Below is a small trained network, with its code and all its weights. Each question gives an input and a class and asks what happens when units are switched off, that is, made to give their printed mean instead of their output.

import numpy as np


def w(rows, s, z=0):
    codes = np.array(rows[::2]) - 128.0
    scale = np.full(codes.shape[1], s)
    scale[-1] = z or s
    return codes * scale


def f(y):
    return y / 2 * (1 + np.tanh(0.7978845608 * (y + 0.044715 * y**3)))


def log_softmax(a):
    a = a - a.max(-1, keepdims=True)
    return a - np.log(np.exp(a).sum(-1, keepdims=True))


def net(x, mask):
    res = np.array(x, float).reshape(1, 4) / 4 @ E
    y = f(res @ A[0][:, :-1].T + A[0][:, -1])
    res = res + np.where(mask, y, B[0][:, -1]) @ B[0][:, :-1]
    return log_softmax(res[-1] @ U[:, :-1].T + U[:, -1])


A, B = {}, {}
E = w([
[65,101,143,107,218],'x0',
[183,187,95,10,187],'x1',
[79,243,92,144,103],'x2',
[124,68,42,98,81],'x3',
],0.012)
A[0] = w([
[118,107,186,186,121,177],'neuron 1',
[122,184,143,109,167,135],'neuron 2',
[151,152,111,77,140,164],'neuron 3',
[116,32,83,128,160,181],'neuron 4',
[162,95,125,123,140,135],'neuron 5',
[164,106,96,69,100,247],'neuron 6',
[89,96,219,204,125,131],'neuron 7',
[177,137,208,82,195,120],'neuron 8',
[179,152,123,157,85,116],'neuron 9',
[157,135,118,154,60,255],'neuron 10',
[146,26,101,108,148,174],'neuron 11',
[169,167,123,142,88,182],'neuron 12',
[155,119,112,135,80,169],'neuron 13',
[174,131,191,49,246,193],'neuron 14',
[47,102,63,135,91,205],'neuron 15',
[162,135,120,137,73,184],'neuron 16',
[75,89,132,109,195,181],'neuron 17',
[148,159,104,166,80,133],'neuron 18',
[64,239,127,191,105,178],'neuron 19',
[70,202,131,151,126,86],'neuron 20',
[175,101,119,99,80,111],'neuron 21',
[91,92,216,237,144,172],'neuron 22',
[100,72,158,175,151,153],'neuron 23',
[166,139,138,142,70,187],'neuron 24',
],0.014,0.0042)
B[0] = w([
[113,124,172,150,137,188],'neuron 1',
[150,177,88,61,163,177],'neuron 2',
[109,137,128,142,172,176],'neuron 3',
[136,52,122,146,74,193],'neuron 4',
[124,92,151,140,124,153],'neuron 5',
[128,100,177,178,123,185],'neuron 6',
[79,135,249,168,122,212],'neuron 7',
[120,55,107,112,166,203],'neuron 8',
[144,168,141,166,89,162],'neuron 9',
[154,128,141,169,99,187],'neuron 10',
[160,40,133,166,94,199],'neuron 11',
[164,169,108,152,135,168],'neuron 12',
[148,130,167,157,113,161],'neuron 13',
[175,75,61,112,174,249],'neuron 14',
[103,9,172,115,165,184],'neuron 15',
[174,151,148,164,131,167],'neuron 16',
[146,92,117,139,105,187],'neuron 17',
[145,113,142,143,68,168],'neuron 18',
[175,97,102,109,44,226],'neuron 19',
[173,112,75,72,88,182],'neuron 20',
[148,144,178,153,140,162],'neuron 21',
[82,101,254,177,118,233],'neuron 22',
[58,46,133,137,121,185],'neuron 23',
[143,136,152,167,109,169],'neuron 24',
],0.012,0.018)
U = w([
[80,163,167,56,84,61],'0',
[87,129,125,98,139,2],'1',
[138,181,166,199,115,72],'2',
[5,69,154,164,138,160],'3',
[142,202,49,76,83,93],'4',
[106,82,108,68,194,174],'5',
[192,48,83,128,101,216],'6',
[141,166,53,56,240,110],'7',
],0.011,0.0036)

Each question gives the input, the list of numbers given to net, and the class t.
The units are the neurons (one row each of A and B). Each row of codes is followed by its name. A weight is (code - 128) times the scale printed after its matrix; where a second scale follows, it is the last column's (A, B and U).
mask holds one flag per neuron, in row order. A switched-off neuron (its flag False) gives its mean, the last column of its row in B, instead of its output. The means were averaged over made-up inputs and are rounded, as every weight is.
A unit's drop is (log p(t) with every unit on - log p(t) with that unit switched off) / (log p(t) with every unit on - log p(t) with every unit switched off).
The circuit of an input: a set's keep is (log p(t) with only the set's units on - log p(t) with every unit switched off) / (log p(t) with every unit on - log p(t) with every unit switched off). Starting from the 12 units with the biggest drops (on a tie, the unit counted first), units are removed one at a time, each time the one whose removal leaves the highest keep (on an exact tie, the one counted first), for as long as the keep stays at least 0.8.
units of the circuit, in order: the units of the circuit, biggest drop first
top k neurons: the k neurons with the biggest drops, biggest first
drop when u is switched off: that unit's drop, to one decimal
input [-2,-1,-1,-5], class 3: units of the circuit, in order	(neuron 22)
input [6,0,8,5], class 6: top 2 neurons	(neuron 15; neuron 19)
input [8,1,4,4], class 6: top 3 neurons	(neuron 17; neuron 22; neuron 7)
input [7,2,6,-8], class 6: top 3 neurons	(neuron 19; neuron 20; neuron 17)
input [-5,-6,-4,-2], class 3: top 2 neurons	(neuron 23; neuron 22)
input [1,3,3,5], class 5: top 3 neurons	(neuron 22; neuron 7; neuron 19)
input [-3,8,6,7], class 2: top 2 neurons	(neuron 6; neuron 14)
input [-6,-8,-4,-4], class 3: top 3 neurons	(neuron 23; neuron 22; neuron 7)
input [-2,3,2,3], class 2: drop when neuron 14 is switched off	0.2
input [3,0,1,-5], class 5: drop when neuron 6 is switched off	0.1
input [0,7,1,-3], class 7: drop when neuron 7 is switched off	0.0
input [-4,2,2,7], class 2: top 2 neurons	(neuron 14; neuron 19)
